Below are the code and all the weights of a small trained network. Each question names an input and a target symbol and asks about switching units off, where a switched-off unit gives its printed mean instead of its output.

import numpy as np


def w(rows, s, z=0):
    codes = np.array(rows[::2]) - 128.0
    scale = np.full(codes.shape[1], s)
    scale[-1] = z or s
    return codes * scale


def f(y):
    return np.maximum(y, 0)


def softmax(a):
    e = np.exp(a - a.max(-1, keepdims=True))
    return e / e.sum(-1, keepdims=True)


def log_softmax(a):
    a = a - a.max(-1, keepdims=True)
    return a - np.log(np.exp(a).sum(-1, keepdims=True))


def net(x, mask):
    ids = ['ζημξπτφψω'.index(c) for c in x.split()]
    T = len(ids)
    res = E[ids] + P[:T]
    r = res
    for j in range(2):
        rows = slice(4 * j, 4 * j + 4)
        q, k, v = (r @ M[0][rows].T for M in (Q, K, V))
        z = softmax(np.where(np.tri(T) > 0, q @ k.T / 4**0.5, -1e9)) @ v
        o = O[0][rows]
        res = res + np.where(mask[j], z, o[:, -1]) @ o[:, :-1]
    y = f(res @ A[0][:, :-1].T + A[0][:, -1])
    res = res + np.where(mask[2:10], y, B[0][:, -1]) @ B[0][:, :-1]
    return log_softmax(res[-1] @ U[:, :-1].T + U[:, -1])


Q, K, V, O, A, B = {}, {}, {}, {}, {}, {}
E = w([
[170,174,74],'ζ',
[184,124,2],'η',
[160,180,72],'μ',
[242,219,187],'ξ',
[88,186,91],'π',
[227,141,154],'τ',
[49,237,137],'φ',
[101,207,161],'ψ',
[129,208,204],'ω',
],0.0098)
P = w([
[232,253,46],'0',
[217,232,63],'1',
[202,222,88],'2',
[186,198,103],'3',
[173,177,121],'4',
[158,154,140],'5',
[150,135,152],'6',
[133,111,170],'7',
],0.0053)
Q[0] = w([
[75,50,52],'H1',
[142,164,156],'H1',
[175,198,161],'H1',
[128,113,107],'H1',
[99,85,167],'H2',
[157,179,93],'H2',
[112,88,149],'H2',
[207,253,176],'H2',
],0.042)
K[0] = w([
[190,146,5],'H1',
[105,115,186],'H1',
[94,77,182],'H1',
[140,122,86],'H1',
[129,181,146],'H2',
[116,66,117],'H2',
[148,179,130],'H2',
[35,41,250],'H2',
],0.031)
V[0] = w([
[166,114,203],'H1',
[125,138,90],'H1',
[43,142,48],'H1',
[58,126,124],'H1',
[184,159,249],'H2',
[101,178,197],'H2',
[23,181,119],'H2',
[161,145,197],'H2',
],0.015)
O[0] = w([
[173,216,83,108],'H1',
[113,100,169,174],'H1',
[61,6,134,69],'H1',
[98,81,60,3],'H1',
[172,48,237,184],'H2',
[93,98,210,132],'H2',
[18,163,155,77],'H2',
[159,79,192,160],'H2',
],0.015,0.0054)
A[0] = w([
[52,173,194,2],'N1',
[145,222,176,26],'N2',
[119,15,135,56],'N3',
[17,203,194,139],'N4',
[173,219,111,45],'N5',
[184,154,43,50],'N6',
[31,254,140,97],'N7',
[104,146,94,236],'N8',
],0.01,0.0089)
B[0] = w([
[214,173,3,173],'N1',
[78,223,190,251],'N2',
[29,107,65,140],'N3',
[94,32,153,214],'N4',
[153,71,33,244],'N5',
[159,41,216,228],'N6',
[125,188,209,173],'N7',
[69,224,50,203],'N8',
],0.025,0.012)
U = w([
[156,121,113,76],'ζ',
[197,62,40,152],'η',
[142,208,15,254],'μ',
[166,204,109,18],'ξ',
[57,162,132,47],'π',
[242,110,130,186],'τ',
[83,67,126,60],'φ',
[144,3,207,176],'ψ',
[128,111,216,114],'ω',
],0.0054,0.0056)

Each question gives the input, a string of symbols that net reads in full, and the target symbol t.
The units are the heads (4 rows each of Q, K, V and O) and the neurons (one row each of A and B). Each row of codes is followed by its name. A weight is (code - 128) times the scale printed after its matrix; where a second scale follows, it is the last column's (O, A, B and U).
mask holds one flag per unit, heads first, then neurons. A switched-off unit (its flag False) gives its mean, the last column of its rows in O or B, instead of its output. The means were averaged over made-up inputs and are rounded, as every weight is.
A unit's drop is (log p(t) with every unit on - log p(t) with that unit switched off) / (log p(t) with every unit on - log p(t) with every unit switched off).
The circuit of an input: a set's keep is (log p(t) with only the set's units on - log p(t) with every unit switched off) / (log p(t) with every unit on - log p(t) with every unit switched off). Starting from all 10 units, units are removed one at a time, each time the one whose removal leaves the highest keep (on an exact tie, the one counted first), for as long as the keep stays at least 0.8.
circuit, biggest first: the units of the circuit, biggest drop first
most important unit: the unit with the biggest drop
drop when u is switched off: that unit's drop, to one decimal
input μ ψ π μ τ, target τ: most important unit -> H1
input ω μ η τ η φ τ, target φ: circuit, biggest first -> (H1 N3)
input μ μ μ ξ η π, target π: circuit, biggest first -> (H2 N7 N8)
input μ μ η ξ ω μ π ζ, target π: circuit, biggest first -> (H2 N7 N4 N6)
input μ η τ μ μ ψ μ ξ, target ψ: circuit, biggest first -> (H2 N4)
input η ξ τ μ φ ξ τ, target φ: circuit, biggest first -> (N3 H1 H2)
input ζ μ μ η ξ μ μ, target ξ: circuit, biggest first -> (H1 N2)
input μ ω μ μ μ τ φ μ, target φ: circuit, biggest first -> (H1 N6 H2 N4)
input μ μ μ μ ψ φ μ ζ, target φ: circuit, biggest first -> (H1 H2 N3)
input ω η μ ψ μ ζ, target ψ: circuit, biggest first -> (H2 N8)
input η ω μ, target ω: circuit, biggest first -> (H2 N5)
input ω μ μ μ τ τ ζ π, target π: circuit, biggest first -> (N6 H2 N5)
input μ τ ψ μ, target ψ: drop when N6 is switched off -> -0.1
input τ φ μ η η μ, target μ: drop when H2 is switched off -> 1.3
input φ η ψ τ μ ω, target ω: drop when N5 is switched off -> 0.5
input η τ μ μ η ζ, target μ: most important unit -> N4
